Here is a tiny trained network, its code and every weight. The questions are about switching its units off for an input and a class, where a switched-off unit gives its printed mean instead of its output.

import numpy as np


def w(rows, s, z=0):
    codes = np.array(rows[::2]) - 128.0
    scale = np.full(codes.shape[1], s)
    scale[-1] = z or s
    return codes * scale


def norm(h):
    return h / np.sqrt((h * h).mean(-1, keepdims=True) + 1e-5)


def f(y):
    return np.maximum(y, 0)


def log_softmax(a):
    a = a - a.max(-1, keepdims=True)
    return a - np.log(np.exp(a).sum(-1, keepdims=True))


def net(x, mask):
    res = np.array(x, float).reshape(1, 8) / 4 @ E
    u = 0
    for l in range(3):
        y = f(norm(res) @ A[l][:, :-1].T + A[l][:, -1])
        res = res + np.where(mask[u : u + 11], y, B[l][:, -1]) @ B[l][:, :-1]
        u += 11
    return log_softmax(norm(res)[-1] @ U[:, :-1].T + U[:, -1])


A, B = {}, {}
E = w([
[132,125,127],'x0',
[81,32,179],'x1',
[148,39,38],'x2',
[127,127,123],'x3',
[128,136,136],'x4',
[254,72,168],'x5',
[129,128,124],'x6',
[127,125,126],'x7',
],0.0071)
A[0] = w([
[183,163,118,192],'0.n1',
[176,152,46,84],'0.n2',
[24,170,80,7],'0.n3',
[222,111,181,140],'0.n4',
[165,165,129,160],'0.n5',
[74,5,162,80],'0.n6',
[160,224,64,30],'0.n7',
[137,134,101,70],'0.n8',
[111,86,114,114],'0.n9',
[142,198,178,85],'0.n10',
[88,122,231,93],'0.n11',
],0.013,0.0015)
B[0] = w([
[147,126,86,202],'0.n1',
[159,151,62,204],'0.n2',
[122,140,233,225],'0.n3',
[173,94,194,254],'0.n4',
[148,123,92,184],'0.n5',
[155,238,37,251],'0.n6',
[123,234,102,221],'0.n7',
[127,130,115,145],'0.n8',
[123,140,95,171],'0.n9',
[139,53,25,208],'0.n10',
[165,123,4,213],'0.n11',
],0.018,0.006)
A[1] = w([
[30,125,183,188],'1.n1',
[186,27,164,125],'1.n2',
[161,141,192,1],'1.n3',
[104,86,139,120],'1.n4',
[27,127,150,147],'1.n5',
[138,162,155,120],'1.n6',
[181,66,162,124],'1.n7',
[163,188,67,106],'1.n8',
[104,74,145,126],'1.n9',
[77,64,8,54],'1.n10',
[136,142,190,89],'1.n11',
],0.012,0.002)
B[1] = w([
[115,141,235,141],'1.n1',
[184,74,207,163],'1.n2',
[59,120,120,134],'1.n3',
[149,146,113,128],'1.n4',
[135,102,198,141],'1.n5',
[103,102,118,141],'1.n6',
[177,85,184,156],'1.n7',
[81,116,79,254],'1.n8',
[129,174,108,129],'1.n9',
[76,94,3,182],'1.n10',
[101,140,149,134],'1.n11',
],0.02,0.0099)
A[2] = w([
[146,247,177,186],'2.n1',
[100,50,145,86],'2.n2',
[52,38,160,104],'2.n3',
[132,109,127,156],'2.n4',
[118,194,136,143],'2.n5',
[132,204,154,146],'2.n6',
[123,134,130,102],'2.n7',
[142,159,88,2],'2.n8',
[25,121,96,116],'2.n9',
[168,196,243,132],'2.n10',
[123,110,152,57],'2.n11',
],0.011,0.002)
B[2] = w([
[150,58,158,192],'2.n1',
[200,108,115,151],'2.n2',
[103,148,92,150],'2.n3',
[144,109,141,151],'2.n4',
[155,113,142,190],'2.n5',
[168,113,126,173],'2.n6',
[126,127,132,130],'2.n7',
[77,178,59,213],'2.n8',
[57,97,177,255],'2.n9',
[5,75,249,190],'2.n10',
[98,142,125,136],'2.n11',
],0.017,0.0041)
U = w([
[122,149,1,6],'0',
[94,12,43,154],'1',
[161,63,231,254],'2',
[105,40,53,74],'3',
[146,125,86,153],'4',
[165,170,92,102],'5',
],0.0084,0.0019)

Each question gives the input, the list of numbers given to net, and the class t.
The units are the neurons (one row each of A and B). Each row of codes is followed by its name. A weight is (code - 128) times the scale printed after its matrix; where a second scale follows, it is the last column's (A, B and U).
mask holds one flag per neuron, layer by layer. A switched-off neuron (its flag False) gives its mean, the last column of its row in B, instead of its output. The means were averaged over made-up inputs and are rounded, as every weight is.
A unit's drop is (log p(t) with every unit on - log p(t) with that unit switched off) / (log p(t) with every unit on - log p(t) with every unit switched off).
The circuit of an input: a set's keep is (log p(t) with only the set's units on - log p(t) with every unit switched off) / (log p(t) with every unit on - log p(t) with every unit switched off). Starting from the 12 units with the biggest drops (on a tie, the unit counted first), units are removed one at a time, each time the one whose removal leaves the highest keep (on an exact tie, the one counted first), for as long as the keep stays at least 0.8.
units of the circuit, in order: the units of the circuit, biggest drop first
most important unit: the unit with the biggest drop
top k neurons: the k neurons with the biggest drops, biggest first
top k neurons in layer l: the k neurons of layer l with the biggest drops, biggest first
drop of u: that unit's drop, to one decimal
input [0,6,2,8,5,8,-4,1], class 2: most important unit => 0.n4
input [-4,-4,-4,-5,-2,-7,-4,0], class 2: top 2 neurons in layer 0 => (0.n3 0.n6)
input [-5,-1,-7,1,2,8,5,1], class 2: units of the circuit, in order => (0.n6 1.n10)
input [-6,-6,1,-7,3,7,-5,-4], class 2: top 3 neurons => (0.n4 0.n6 0.n11)
input [-1,5,1,8,5,7,-5,2], class 2: top 2 neurons in layer 0 => (0.n4 0.n7)
input [-7,-7,-2,3,7,8,-1,2], class 2: top 3 neurons => (0.n4 0.n6 0.n11)
input [6,-6,-4,2,8,-8,3,-6], class 2: units of the circuit, in order => (0.n3 1.n10 2.n1)
input [-8,2,6,-1,-5,7,2,-5], class 2: top 4 neurons => (0.n4 0.n7 0.n11 0.n10)
input [-2,-1,5,-1,-2,7,2,5], class 2: top 3 neurons => (0.n4 0.n11 0.n10)
input [-6,0,1,-8,0,-4,-1,-3], class 2: drop of 1.n3 => 0.0
input [6,8,3,4,-5,6,-6,1], class 0: drop of 0.n6 => 2.7
input [5,-4,3,-8,4,-7,-2,-6], class 2: drop of 0.n3 => 0.8
input [2,-5,5,3,-3,6,2,4], class 2: drop of 1.n7 => 0.2
